Here is a tiny trained network, its code and every weight. The questions are about switching its units off for an input and a target symbol, where a switched-off unit gives its printed mean instead of its output.

import numpy as np


def w(rows, s, z=0):
    codes = np.array(rows[::2]) - 128.0
    scale = np.full(codes.shape[1], s)
    scale[-1] = z or s
    return codes * scale


def f(y):
    return np.maximum(y, 0)


def softmax(a):
    e = np.exp(a - a.max(-1, keepdims=True))
    return e / e.sum(-1, keepdims=True)


def log_softmax(a):
    a = a - a.max(-1, keepdims=True)
    return a - np.log(np.exp(a).sum(-1, keepdims=True))


def net(x, mask):
    ids = ['ΔΠΨαβζημξστω'.index(c) for c in x.split()]
    T = len(ids)
    res = E[ids] + P[:T]
    u = 0
    for l in range(2):
        q, k, v = (res @ M[l].T for M in (Q, K, V))
        z = softmax(np.where(np.tri(T) > 0, q @ k.T / 3**0.5, -1e9)) @ v
        res = res + np.where(mask[u], z, O[l][:, -1]) @ O[l][:, :-1]
        u += 1
        y = f(res @ A[l][:, :-1].T + A[l][:, -1])
        res = res + np.where(mask[u : u + 12], y, B[l][:, -1]) @ B[l][:, :-1]
        u += 12
    return log_softmax(res[-1] @ U[:, :-1].T + U[:, -1])


Q, K, V, O, A, B = {}, {}, {}, {}, {}, {}
E = w([
[188,85,99,85,152,151,63,164],'Δ',
[51,25,55,132,95,96,211,164],'Π',
[133,67,73,122,79,164,104,190],'Ψ',
[129,113,71,112,155,61,40,116],'α',
[16,167,86,219,51,91,114,75],'β',
[128,80,167,177,7,153,166,124],'ζ',
[122,22,170,129,177,115,193,164],'η',
[202,2,145,90,125,27,87,162],'μ',
[41,143,88,190,138,53,82,94],'ξ',
[117,63,90,71,238,122,175,136],'σ',
[77,162,99,145,142,182,143,94],'τ',
[83,160,190,191,219,113,105,107],'ω',
],0.0099)
P = w([
[233,201,133,87,101,99,155,120],'0',
[189,105,131,238,168,145,141,106],'1',
[131,100,156,183,114,132,107,163],'2',
[175,140,119,194,151,87,172,209],'3',
[133,107,133,132,159,144,124,120],'4',
[186,96,45,155,149,117,189,77],'5',
[123,135,146,78,116,134,153,108],'6',
[118,172,163,123,120,107,117,254],'7',
[81,136,159,84,116,127,95,180],'8',
[167,57,64,112,153,123,162,39],'9',
[100,67,148,87,114,166,76,90],'10',
[83,191,186,60,99,121,100,230],'11',
[84,135,179,79,141,130,87,159],'12',
[118,78,113,94,140,129,103,75],'13',
],0.0084)
Q[0] = w([
[9,43,187,112,147,181,33,147],'L0H0',
[133,123,137,144,95,79,136,140],'L0H0',
[150,38,100,158,131,159,96,4],'L0H0',
],0.022)
K[0] = w([
[57,105,182,4,82,142,97,70],'L0H0',
[157,155,115,119,143,166,146,121],'L0H0',
[65,181,187,92,123,117,109,244],'L0H0',
],0.023)
V[0] = w([
[102,156,82,95,65,99,56,48],'L0H0',
[63,117,134,85,153,108,219,26],'L0H0',
[89,72,181,128,63,2,156,160],'L0H0',
],0.011)
O[0] = w([
[194,149,18,139,125,114,210,158,2],'L0H0',
[139,51,153,161,177,63,187,43,161],'L0H0',
[150,155,207,217,143,18,193,254,129],'L0H0',
],0.0065,0.0018)
A[0] = w([
[147,158,172,86,105,128,53,108,49],'L0N0',
[2,98,138,83,124,120,127,175,72],'L0N1',
[46,54,127,176,132,169,97,136,97],'L0N2',
[87,120,154,169,223,148,128,178,72],'L0N3',
[189,125,150,217,161,161,75,95,77],'L0N4',
[105,153,141,140,74,128,98,71,52],'L0N5',
[151,216,142,140,176,99,128,102,1],'L0N6',
[47,140,145,127,142,197,203,144,203],'L0N7',
[118,157,165,192,60,179,172,93,79],'L0N8',
[126,96,87,140,169,173,165,182,143],'L0N9',
[72,85,78,123,112,115,88,171,98],'L0N10',
[74,102,113,49,101,124,129,168,134],'L0N11',
],0.0091,0.0045)
B[0] = w([
[146,151,101,145,218,119,185,222,142],'L0N0',
[133,219,174,110,142,163,41,148,201],'L0N1',
[115,160,143,78,183,41,196,105,225],'L0N2',
[140,109,141,196,103,238,158,64,193],'L0N3',
[76,181,178,51,142,117,66,162,151],'L0N4',
[143,155,92,179,176,155,178,162,148],'L0N5',
[34,158,186,137,121,25,89,186,131],'L0N6',
[195,99,81,254,147,125,104,127,254],'L0N7',
[144,158,104,229,159,195,119,169,157],'L0N8',
[152,98,79,143,43,122,103,113,201],'L0N9',
[168,128,110,137,132,117,164,45,185],'L0N10',
[148,142,117,226,150,172,136,142,199],'L0N11',
],0.0092,0.0049)
Q[1] = w([
[124,122,120,114,121,130,159,125],'L1H0',
[218,102,84,253,236,84,44,121],'L1H0',
[151,106,112,150,165,113,145,134],'L1H0',
],0.033)
K[1] = w([
[107,122,134,162,118,133,109,124],'L1H0',
[208,250,201,46,84,145,246,119],'L1H0',
[140,178,163,93,124,121,180,112],'L1H0',
],0.025)
V[1] = w([
[37,228,131,201,61,169,172,121],'L1H0',
[66,108,75,114,176,143,128,248],'L1H0',
[118,245,146,120,193,88,32,49],'L1H0',
],0.012)
O[1] = w([
[134,111,160,219,79,86,1,5,4],'L1H0',
[238,183,139,105,237,87,167,59,17],'L1H0',
[99,12,53,185,227,77,88,216,133],'L1H0',
],0.0067,0.0015)
A[1] = w([
[66,107,92,134,178,125,115,161,178],'L1N0',
[188,122,29,125,57,96,151,122,98],'L1N1',
[115,160,146,70,95,169,207,121,109],'L1N2',
[121,88,219,133,99,114,83,147,56],'L1N3',
[98,103,170,131,57,126,75,88,35],'L1N4',
[1,229,71,162,142,71,166,86,24],'L1N5',
[200,167,148,98,136,120,178,161,123],'L1N6',
[49,71,118,120,109,131,102,158,96],'L1N7',
[142,136,160,131,81,141,152,116,244],'L1N8',
[241,33,196,27,103,141,58,174,41],'L1N9',
[55,120,105,109,132,175,204,168,2],'L1N10',
[84,106,28,70,117,164,126,53,127],'L1N11',
],0.0087,0.0058)
B[1] = w([
[181,219,169,58,81,121,184,94,255],'L1N0',
[102,183,172,133,71,133,148,83,183],'L1N1',
[136,116,215,135,130,103,160,120,189],'L1N2',
[75,128,142,118,75,158,148,112,155],'L1N3',
[206,68,143,89,151,126,114,164,163],'L1N4',
[220,114,142,97,123,140,168,148,166],'L1N5',
[60,55,116,143,96,155,63,92,217],'L1N6',
[96,57,152,91,131,156,65,81,208],'L1N7',
[112,123,67,131,229,125,86,208,211],'L1N8',
[246,148,114,229,159,131,79,129,145],'L1N9',
[117,119,61,143,168,58,34,100,171],'L1N10',
[67,94,92,157,160,167,146,149,182],'L1N11',
],0.013,0.0081)
U = w([
[121,8,64,110,203,197,183,47,181],'Δ',
[54,140,223,125,188,129,105,100,48],'Π',
[89,173,82,154,192,179,88,51,182],'Ψ',
[163,85,104,137,100,124,215,140,187],'α',
[144,39,119,174,137,86,94,125,4],'β',
[145,130,103,89,139,194,50,147,92],'ζ',
[77,58,116,166,137,132,150,243,168],'η',
[70,3,165,169,182,82,171,146,106],'μ',
[81,95,120,214,115,25,161,53,138],'ξ',
[61,118,86,68,170,48,71,115,177],'σ',
[92,71,113,81,45,194,126,96,228],'τ',
[137,67,169,54,183,69,141,61,83],'ω',
],0.0047,0.0032)

Each question gives the input, a string of symbols that net reads in full, and the target symbol t.
The units are the heads (3 rows each of Q, K, V and O) and the neurons (one row each of A and B). Each row of codes is followed by its name. A weight is (code - 128) times the scale printed after its matrix; where a second scale follows, it is the last column's (O, A, B and U).
mask holds one flag per unit, layer by layer, with each layer's heads first. A switched-off unit (its flag False) gives its mean, the last column of its rows in O or B, instead of its output. The means were averaged over made-up inputs and are rounded, as every weight is.
A unit's drop is (log p(t) with every unit on - log p(t) with that unit switched off) / (log p(t) with every unit on - log p(t) with every unit switched off).
The circuit of an input: a set's keep is (log p(t) with only the set's units on - log p(t) with every unit switched off) / (log p(t) with every unit on - log p(t) with every unit switched off). Starting from the 12 units with the biggest drops (on a tie, the unit counted first), units are removed one at a time, each time the one whose removal leaves the highest keep (on an exact tie, the one counted first), for as long as the keep stays at least 0.8.
circuit, biggest first: the units of the circuit, biggest drop first
most important unit: the unit with the biggest drop
k most important neurons: the k neurons with the biggest drops, biggest first
k most important neurons of layer l: the k neurons of layer l with the biggest drops, biggest first
input ζ Π τ σ Ψ μ β η α Δ σ σ, target ζ: circuit, biggest first -> L1H0; L1N4; L0N1; L1N8
input σ Δ Π Π ω β Δ η Ψ β Π Π, target ξ: circuit, biggest first -> L0H0; L1N1; L0N9
input ξ η Π Ψ μ σ τ β τ η, target ξ: most important unit -> L0H0
input σ ω τ, target σ: circuit, biggest first -> L1N10; L1H0; L0H0
input η ω Π, target η: circuit, biggest first -> L0H0; L1H0
input Δ τ τ σ τ, target Δ: 2 most important neurons of layer 0 -> L0N0; L0N1
input Δ Π Π η Π τ Ψ τ Π τ τ τ μ, target Δ: circuit, biggest first -> L0H0; L1H0; L0N0
input τ σ τ τ Ψ τ α μ τ, target τ: circuit, biggest first -> L1H0; L0H0; L1N7; L1N0
input Ψ τ τ ξ, target Δ: circuit, biggest first -> L0H0; L1N5; L1N11
input σ σ Ψ σ β σ μ Π, target σ: circuit, biggest first -> L1N10; L1H0
input μ Δ σ τ τ ω Π τ Π, target μ: 3 most important neurons -> L1N2; L1N0; L1N6
input τ Ψ τ μ α Δ Δ σ τ ξ β τ σ, target τ: 2 most important neurons of layer 0 -> L0N9; L0N2
input β η β σ Δ, target β: 3 most important neurons of layer 1 -> L1N4; L1N0; L1N9
input σ σ Ψ, target σ: most important unit -> L1N10
input Δ Π Δ ζ σ σ τ σ, target Δ: 2 most important neurons of layer 0 -> L0N0; L0N3
input τ β Π Δ τ Ψ, target τ: circuit, biggest first -> L1H0; L0H0; L1N7
input σ η μ μ μ Ψ ζ τ η μ β Ψ Π ω, target σ: 4 most important neurons of layer 0 -> L0N7; L0N9; L0N11; L0N8
input Δ Π τ τ Ψ α τ β η, target Δ: 2 most important neurons -> L0N0; L1N6
input Π Ψ τ τ ω, target Π: 2 most important neurons -> L1N2; L0N4
input τ τ τ η τ μ Ψ τ η, target τ: circuit, biggest first -> L1H0; L1N3; L1N0
input ω Δ Ψ Ψ β η ξ τ Ψ σ τ σ, target ω: 2 most important neurons -> L1N0; L0N7
input Π ξ Ψ σ τ τ τ τ τ τ η τ ω, target Π: circuit, biggest first -> L0H0; L1H0; L1N2; L0N1
input Δ τ τ Δ σ Π η τ μ τ ω α, target Δ: most important neuron of layer 1 -> L1N11
input σ Π τ β τ, target σ: 2 most important neurons -> L1N10; L0N3
input τ α η η τ α Ψ Δ Ψ σ, target τ: circuit, biggest first -> L1H0; L0H0; L1N0
input β α τ τ σ τ σ σ β ω Π, target ξ: circuit, biggest first -> L0H0; L1H0
input τ Ψ ω Ψ Ψ, target τ: 2 most important neurons -> L1N8; L1N7
